Here is a tiny trained network, its code and every weight. The questions are about switching its units off for an input and a class, where a switched-off unit gives its printed mean instead of its output.

import numpy as np


def w(rows, s, z=0):
    codes = np.array(rows[::2]) - 128.0
    scale = np.full(codes.shape[1], s)
    scale[-1] = z or s
    return codes * scale


def norm(h):
    return h / np.sqrt((h * h).mean(-1, keepdims=True) + 1e-5)


def f(y):
    return np.maximum(y, 0)


def log_softmax(a):
    a = a - a.max(-1, keepdims=True)
    return a - np.log(np.exp(a).sum(-1, keepdims=True))


def net(x, mask):
    res = np.array(x, float).reshape(1, 5) / 4 @ E
    u = 0
    for l in range(3):
        y = f(norm(res) @ A[l][:, :-1].T + A[l][:, -1])
        res = res + np.where(mask[u : u + 16], y, B[l][:, -1]) @ B[l][:, :-1]
        u += 16
    return log_softmax(norm(res)[-1] @ U[:, :-1].T + U[:, -1])


A, B = {}, {}
E = w([
[128,104,155,137,205,132,159,165,118,52,126,59],'x0',
[131,130,99,122,215,143,171,153,108,195,131,168],'x1',
[134,132,93,150,106,150,211,75,119,69,142,185],'x2',
[121,157,134,131,61,113,207,213,128,157,115,92],'x3',
[124,71,251,75,128,103,190,31,117,198,139,85],'x4',
],0.0016)
A[0] = w([
[127,133,75,162,119,143,167,120,138,84,137,159,86],'L0N1',
[117,153,74,138,77,120,89,139,131,161,109,192,77],'L0N2',
[129,123,108,125,141,134,101,111,129,110,135,141,68],'L0N3',
[108,121,112,160,117,144,157,126,152,108,142,153,74],'L0N4',
[118,136,111,154,144,139,23,213,140,164,133,92,74],'L0N5',
[130,145,85,131,179,136,136,163,109,152,125,158,81],'L0N6',
[132,143,97,150,91,139,92,122,133,155,124,173,60],'L0N7',
[131,110,122,145,146,140,93,121,154,103,141,162,80],'L0N8',
[131,145,39,120,121,127,75,195,131,83,135,148,2],'L0N9',
[128,143,74,126,118,138,164,124,123,67,126,172,102],'L0N10',
[130,122,91,135,179,143,37,112,136,77,126,176,83],'L0N11',
[119,135,116,146,189,129,132,186,130,32,112,104,79],'L0N12',
[135,131,140,147,72,142,80,144,125,72,130,119,86],'L0N13',
[142,130,88,148,183,151,138,181,120,155,128,179,90],'L0N14',
[131,139,97,141,63,138,167,254,145,120,131,132,70],'L0N15',
[134,138,119,139,60,141,70,145,118,56,122,113,83],'L0N16',
],0.0058,0.0015)
B[0] = w([
[129,121,164,84,123,106,116,145,107,106,102,155,202],'L0N1',
[165,107,110,116,125,170,103,151,119,116,193,108,230],'L0N2',
[119,133,126,123,124,122,119,119,104,141,120,108,159],'L0N3',
[150,121,140,88,150,120,100,129,122,145,93,132,164],'L0N4',
[159,118,172,64,117,100,138,130,91,72,95,185,241],'L0N5',
[100,108,104,122,121,95,148,102,179,112,134,124,193],'L0N6',
[143,116,128,107,119,135,139,177,122,129,169,82,196],'L0N7',
[112,133,121,134,128,100,143,144,85,140,126,98,173],'L0N8',
[112,149,179,254,120,174,94,170,172,146,90,167,250],'L0N9',
[158,130,165,102,120,106,126,135,111,87,109,168,210],'L0N10',
[113,176,106,152,135,128,138,84,78,131,108,79,239],'L0N11',
[168,109,103,108,96,172,103,166,121,147,207,108,226],'L0N12',
[113,112,86,107,185,126,165,105,162,146,138,158,201],'L0N13',
[99,122,100,116,137,103,151,110,199,123,127,126,211],'L0N14',
[107,166,106,151,152,120,121,73,60,132,117,73,253],'L0N15',
[94,115,104,116,119,85,153,113,200,122,126,122,223],'L0N16',
],0.0092,0.0045)
A[1] = w([
[155,80,147,89,137,115,111,115,109,139,130,115,165],'L1N1',
[105,120,109,136,136,79,64,140,111,100,153,120,122],'L1N2',
[159,107,133,126,140,175,122,165,128,105,196,112,1],'L1N3',
[144,151,101,154,123,122,105,87,74,157,100,96,61],'L1N4',
[167,105,84,120,62,187,97,164,136,180,190,142,67],'L1N5',
[152,114,161,94,140,136,137,123,123,91,104,186,20],'L1N6',
[109,179,125,147,133,131,135,80,61,171,95,81,51],'L1N7',
[115,156,95,147,153,125,143,108,72,156,113,104,45],'L1N8',
[106,113,167,192,103,134,94,119,151,152,110,159,50],'L1N9',
[130,120,118,103,123,137,143,95,106,113,149,137,130],'L1N10',
[92,113,90,140,149,98,151,100,243,138,106,140,55],'L1N11',
[160,119,126,121,89,123,118,126,153,111,111,128,90],'L1N12',
[69,82,125,151,143,83,142,127,238,156,118,146,46],'L1N13',
[177,73,119,140,120,195,106,171,140,166,224,107,75],'L1N14',
[113,84,254,244,114,202,160,100,161,195,103,163,62],'L1N15',
[170,110,199,67,109,98,108,163,104,117,68,229,6],'L1N16',
],0.0058,0.00066)
B[1] = w([
[124,164,57,148,77,172,160,181,141,95,98,182,238],'L1N1',
[132,115,154,102,127,192,203,95,145,218,99,147,249],'L1N2',
[133,59,164,112,74,128,126,135,142,199,104,106,201],'L1N3',
[98,151,180,165,139,90,186,90,122,182,114,67,211],'L1N4',
[135,33,149,89,97,174,126,159,153,132,111,34,189],'L1N5',
[132,157,178,77,105,119,135,172,70,134,101,162,202],'L1N6',
[121,189,96,160,116,141,111,20,62,151,96,90,252],'L1N7',
[129,158,194,123,90,132,140,30,124,153,153,132,210],'L1N8',
[157,141,116,198,179,157,133,173,148,142,177,155,163],'L1N9',
[107,143,158,160,156,121,102,198,157,158,90,99,207],'L1N10',
[133,92,80,47,182,100,195,111,148,165,201,125,212],'L1N11',
[88,114,152,136,198,131,149,133,93,148,143,107,168],'L1N12',
[106,132,38,72,178,72,179,90,190,129,180,173,199],'L1N13',
[169,33,159,85,26,192,99,148,191,148,140,64,208],'L1N14',
[139,172,90,254,153,176,59,224,176,65,121,159,204],'L1N15',
[153,94,225,59,172,114,191,137,29,39,116,177,253],'L1N16',
],0.0055,0.0031)
A[2] = w([
[128,102,156,145,82,86,43,85,98,135,194,147,96],'L2N1',
[107,96,40,88,154,37,43,106,123,105,187,150,80],'L2N2',
[139,91,135,119,131,83,72,68,121,154,207,81,111],'L2N3',
[196,130,112,105,162,105,27,106,91,120,180,149,108],'L2N4',
[118,118,91,120,115,62,49,130,106,119,144,118,101],'L2N5',
[172,92,102,70,80,55,3,130,108,147,159,127,74],'L2N6',
[170,117,153,126,159,103,75,117,110,127,197,139,104],'L2N7',
[116,94,168,122,157,92,46,124,93,161,196,146,102],'L2N8',
[102,101,98,166,122,10,55,80,89,132,213,133,88],'L2N9',
[140,87,117,148,110,26,34,84,137,92,149,130,88],'L2N10',
[177,102,135,134,114,60,101,156,35,118,171,138,99],'L2N11',
[105,112,87,63,119,25,57,81,133,120,163,120,3],'L2N12',
[155,134,145,129,130,82,83,129,119,146,148,136,94],'L2N13',
[142,108,108,135,105,78,84,116,100,117,158,134,106],'L2N14',
[123,125,128,130,121,121,126,128,121,125,145,134,118],'L2N15',
[122,144,137,153,116,57,58,38,72,154,140,115,84],'L2N16',
],0.0054,0.00058)
B[2] = w([
[180,85,175,185,164,92,224,103,136,78,173,181,140],'L2N1',
[65,130,57,124,179,91,172,66,235,144,144,150,194],'L2N2',
[106,159,139,153,140,115,150,209,125,85,55,198,208],'L2N3',
[100,53,150,203,103,48,235,229,112,169,61,125,131],'L2N4',
[71,125,94,174,42,87,160,107,155,179,67,138,128],'L2N5',
[104,104,137,253,129,213,126,135,221,175,132,112,166],'L2N6',
[86,155,134,105,170,76,105,164,149,110,86,76,132],'L2N7',
[135,135,89,110,119,166,168,130,173,66,62,128,129],'L2N8',
[164,152,168,89,128,174,136,181,116,112,133,178,171],'L2N9',
[119,146,151,164,117,152,208,61,163,35,171,111,129],'L2N10',
[84,89,183,117,160,113,201,109,193,61,65,203,189],'L2N11',
[151,146,45,203,175,170,115,197,189,127,185,176,195],'L2N12',
[136,104,114,121,170,207,131,53,143,97,112,150,128],'L2N13',
[119,121,187,153,156,117,133,126,133,136,83,67,128],'L2N14',
[133,133,139,133,136,126,129,125,137,131,126,118,130],'L2N15',
[116,198,128,130,126,164,169,54,63,207,117,43,251],'L2N16',
],0.0046,0.0026)
U = w([
[128,172,108,219,136,157,91,179,145,101,110,162,156],'0',
[113,178,134,139,118,127,149,54,72,174,111,74,158],'1',
[140,111,183,69,138,105,154,147,75,79,99,179,155],'2',
[146,55,135,105,69,164,105,162,155,156,139,75,161],'3',
[110,121,62,95,172,91,165,113,181,140,169,154,154],'4',
[128,120,134,135,131,100,100,117,119,132,150,133,58],'5',
[130,104,124,126,129,63,1,111,113,131,163,143,35],'6',
[131,96,123,135,128,54,19,112,105,132,162,141,5],'7',
],0.0091,0.0033)

Each question gives the input, the list of numbers given to net, and the class t.
The units are the neurons (one row each of A and B). Each row of codes is followed by its name. A weight is (code - 128) times the scale printed after its matrix; where a second scale follows, it is the last column's (A, B and U).
mask holds one flag per neuron, layer by layer. A switched-off neuron (its flag False) gives its mean, the last column of its row in B, instead of its output. The means were averaged over made-up inputs and are rounded, as every weight is.
A unit's drop is (log p(t) with every unit on - log p(t) with that unit switched off) / (log p(t) with every unit on - log p(t) with every unit switched off).
The circuit of an input: a set's keep is (log p(t) with only the set's units on - log p(t) with every unit switched off) / (log p(t) with every unit on - log p(t) with every unit switched off). Starting from the 12 units with the biggest drops (on a tie, the unit counted first), units are removed one at a time, each time the one whose removal leaves the highest keep (on an exact tie, the one counted first), for as long as the keep stays at least 0.8.
units of the circuit, in order: the units of the circuit, biggest drop first
unit that matters most: the unit with the biggest drop
k most important neurons: the k neurons with the biggest drops, biggest first
k most important neurons of layer l: the k neurons of layer l with the biggest drops, biggest first
input [-8,0,1,-2,-3], class 3: units of the circuit, in order -> (L0N2)
input [4,-8,-7,-1,0], class 4: 3 most important neurons -> (L0N16; L0N13; L0N10)
input [3,2,-8,-7,6], class 2: units of the circuit, in order -> (L0N15; L1N16)
input [-3,0,3,2,-4], class 0: 4 most important neurons -> (L0N9; L0N5; L0N12; L0N15)
input [8,3,3,8,0], class 1: 3 most important neurons of layer 0 -> (L0N15; L0N2; L0N7)
input [5,5,-6,1,2], class 2: 3 most important neurons -> (L0N5; L0N2; L0N16)
input [-4,0,8,-3,-7], class 2: 3 most important neurons of layer 1 -> (L1N15; L1N16; L1N1)
input [-4,6,-1,2,0], class 4: 3 most important neurons -> (L0N14; L0N6; L0N12)
input [1,3,-3,-5,-4], class 1: 2 most important neurons -> (L0N11; L0N8)
input [-8,-7,-1,-5,-7], class 3: 4 most important neurons -> (L0N2; L0N7; L0N15; L0N14)
input [-8,-8,-5,2,-2], class 3: 4 most important neurons -> (L0N2; L0N7; L0N14; L0N6)
input [-3,8,6,5,5], class 4: 4 most important neurons -> (L0N5; L0N15; L0N9; L0N11)
input [2,-8,6,-5,-6], class 4: 3 most important neurons -> (L0N13; L0N16; L0N5)
input [7,3,1,2,5], class 3: 4 most important neurons -> (L0N15; L0N5; L0N11; L0N9)
input [-6,-2,-5,-5,-5], class 3: 4 most important neurons of layer 0 -> (L0N2; L0N7; L0N15; L0N10)
input [6,-2,-5,-3,-2], class 3: units of the circuit, in order -> (L0N12)
input [6,1,-7,4,1], class 2: 2 most important neurons -> (L0N5; L0N2)
input [-5,4,5,0,-5], class 0: 2 most important neurons of layer 0 -> (L0N5; L0N12)
input [-3,0,7,6,-3], class 2: 3 most important neurons -> (L0N10; L0N1; L0N11)
input [-7,-1,7,2,-6], class 2: 3 most important neurons -> (L0N10; L0N1; L0N12)
input [-7,-5,6,-8,-4], class 1: 3 most important neurons -> (L0N11; L0N12; L0N5)
input [1,6,-3,1,-1], class 4: units of the circuit, in order -> (L0N14)
input [3,3,8,4,-5], class 2: 2 most important neurons of layer 0 -> (L0N1; L0N10)
input [6,-6,1,7,-4], class 1: 3 most important neurons of layer 0 -> (L0N15; L0N2; L0N14)
input [-5,4,-1,1,-6], class 0: 3 most important neurons of layer 0 -> (L0N9; L0N12; L0N15)
input [1,3,-8,-6,1], class 2: 2 most important neurons of layer 0 -> (L0N5; L0N15)
input [2,-6,-8,1,1], class 2: unit that matters most -> L0N5
